Below are the code and all the weights of a small trained network. Each question names an input and a class and asks about switching units off, where a switched-off unit gives its printed mean instead of its output.

import numpy as np


def w(rows, s, z=0):
    codes = np.array(rows[::2]) - 128.0
    scale = np.full(codes.shape[1], s)
    scale[-1] = z or s
    return codes * scale


def f(y):
    return np.maximum(y, 0)


def log_softmax(a):
    a = a - a.max(-1, keepdims=True)
    return a - np.log(np.exp(a).sum(-1, keepdims=True))


def net(x, mask):
    res = np.array(x, float).reshape(1, 4) / 4 @ E
    y = f(res @ A[0][:, :-1].T + A[0][:, -1])
    res = res + np.where(mask, y, B[0][:, -1]) @ B[0][:, :-1]
    return log_softmax(res[-1] @ U[:, :-1].T + U[:, -1])


A, B = {}, {}
E = w([
[123,248,194,134],'x0',
[30,159,74,11],'x1',
[7,82,206,167],'x2',
[138,118,141,111],'x3',
],0.014)
A[0] = w([
[108,189,134,75,111],'n1',
[190,196,129,112,114],'n2',
[93,145,233,114,66],'n3',
[152,121,112,133,132],'n4',
[68,218,116,75,62],'n5',
[162,157,183,176,157],'n6',
[166,114,152,175,222],'n7',
[56,157,168,102,135],'n8',
[210,158,106,160,116],'n9',
[156,202,139,109,159],'n10',
[140,143,100,86,167],'n11',
[87,146,159,121,51],'n12',
[141,160,135,179,152],'n13',
[147,115,122,163,170],'n14',
[156,180,194,137,130],'n15',
[116,174,140,150,146],'n16',
[101,69,61,86,162],'n17',
[146,53,111,201,182],'n18',
[163,56,114,178,188],'n19',
[70,103,172,146,147],'n20',
[249,140,50,119,254],'n21',
[97,134,121,120,104],'n22',
[96,77,79,78,139],'n23',
],0.019,0.0083)
B[0] = w([
[149,142,93,78,182],'n1',
[178,141,129,123,189],'n2',
[128,65,110,170,184],'n3',
[121,106,102,110,149],'n4',
[131,110,103,64,204],'n5',
[149,129,168,159,189],'n6',
[174,76,150,134,188],'n7',
[107,63,117,100,192],'n8',
[160,130,89,147,197],'n9',
[157,165,134,112,185],'n10',
[134,171,81,141,170],'n11',
[137,89,116,121,157],'n12',
[151,105,132,163,167],'n13',
[154,106,129,119,161],'n14',
[141,176,132,193,180],'n15',
[142,114,126,141,162],'n16',
[78,170,119,177,187],'n17',
[152,128,179,53,194],'n18',
[157,88,130,37,192],'n19',
[95,52,196,119,183],'n20',
[133,106,2,157,252],'n21',
[116,111,104,131,148],'n22',
[88,165,132,182,180],'n23',
],0.015,0.032)
U = w([
[132,66,79,94,157],'0',
[77,195,78,158,213],'1',
[127,102,183,47,181],'2',
[6,136,154,144,89],'3',
[178,156,116,172,2],'4',
[160,174,96,46,180],'5',
[132,98,184,191,57],'6',
],0.017,0.003)

Each question gives the input, the list of numbers given to net, and the class t.
The units are the neurons (one row each of A and B). Each row of codes is followed by its name. A weight is (code - 128) times the scale printed after its matrix; where a second scale follows, it is the last column's (A, B and U).
mask holds one flag per neuron, in row order. A switched-off neuron (its flag False) gives its mean, the last column of its row in B, instead of its output. The means were averaged over made-up inputs and are rounded, as every weight is.
A unit's drop is (log p(t) with every unit on - log p(t) with that unit switched off) / (log p(t) with every unit on - log p(t) with every unit switched off).
The circuit of an input: a set's keep is (log p(t) with only the set's units on - log p(t) with every unit switched off) / (log p(t) with every unit on - log p(t) with every unit switched off). Starting from the 12 units with the biggest drops (on a tie, the unit counted first), units are removed one at a time, each time the one whose removal leaves the highest keep (on an exact tie, the one counted first), for as long as the keep stays at least 0.8.
circuit, biggest first: the units of the circuit, biggest drop first
k most important neurons: the k neurons with the biggest drops, biggest first
drop of u: that unit's drop, to one decimal
input [-8,1,-5,4], class 1: circuit, biggest first	n17, n23
input [0,-3,3,6], class 2: circuit, biggest first	n21
input [2,0,2,4], class 6: circuit, biggest first	n21, n19
input [5,0,1,8], class 6: circuit, biggest first	n21, n19
input [0,-6,1,6], class 2: 3 most important neurons	n19, n18, n21
input [0,6,8,-8], class 3: 2 most important neurons	n21, n23
input [5,-2,0,-8], class 4: drop of n20	0.2
input [6,0,-3,7], class 4: drop of n19	0.2
input [-2,-2,2,-3], class 2: drop of n21	0.2
input [-1,-7,8,-7], class 2: 2 most important neurons	n18, n19
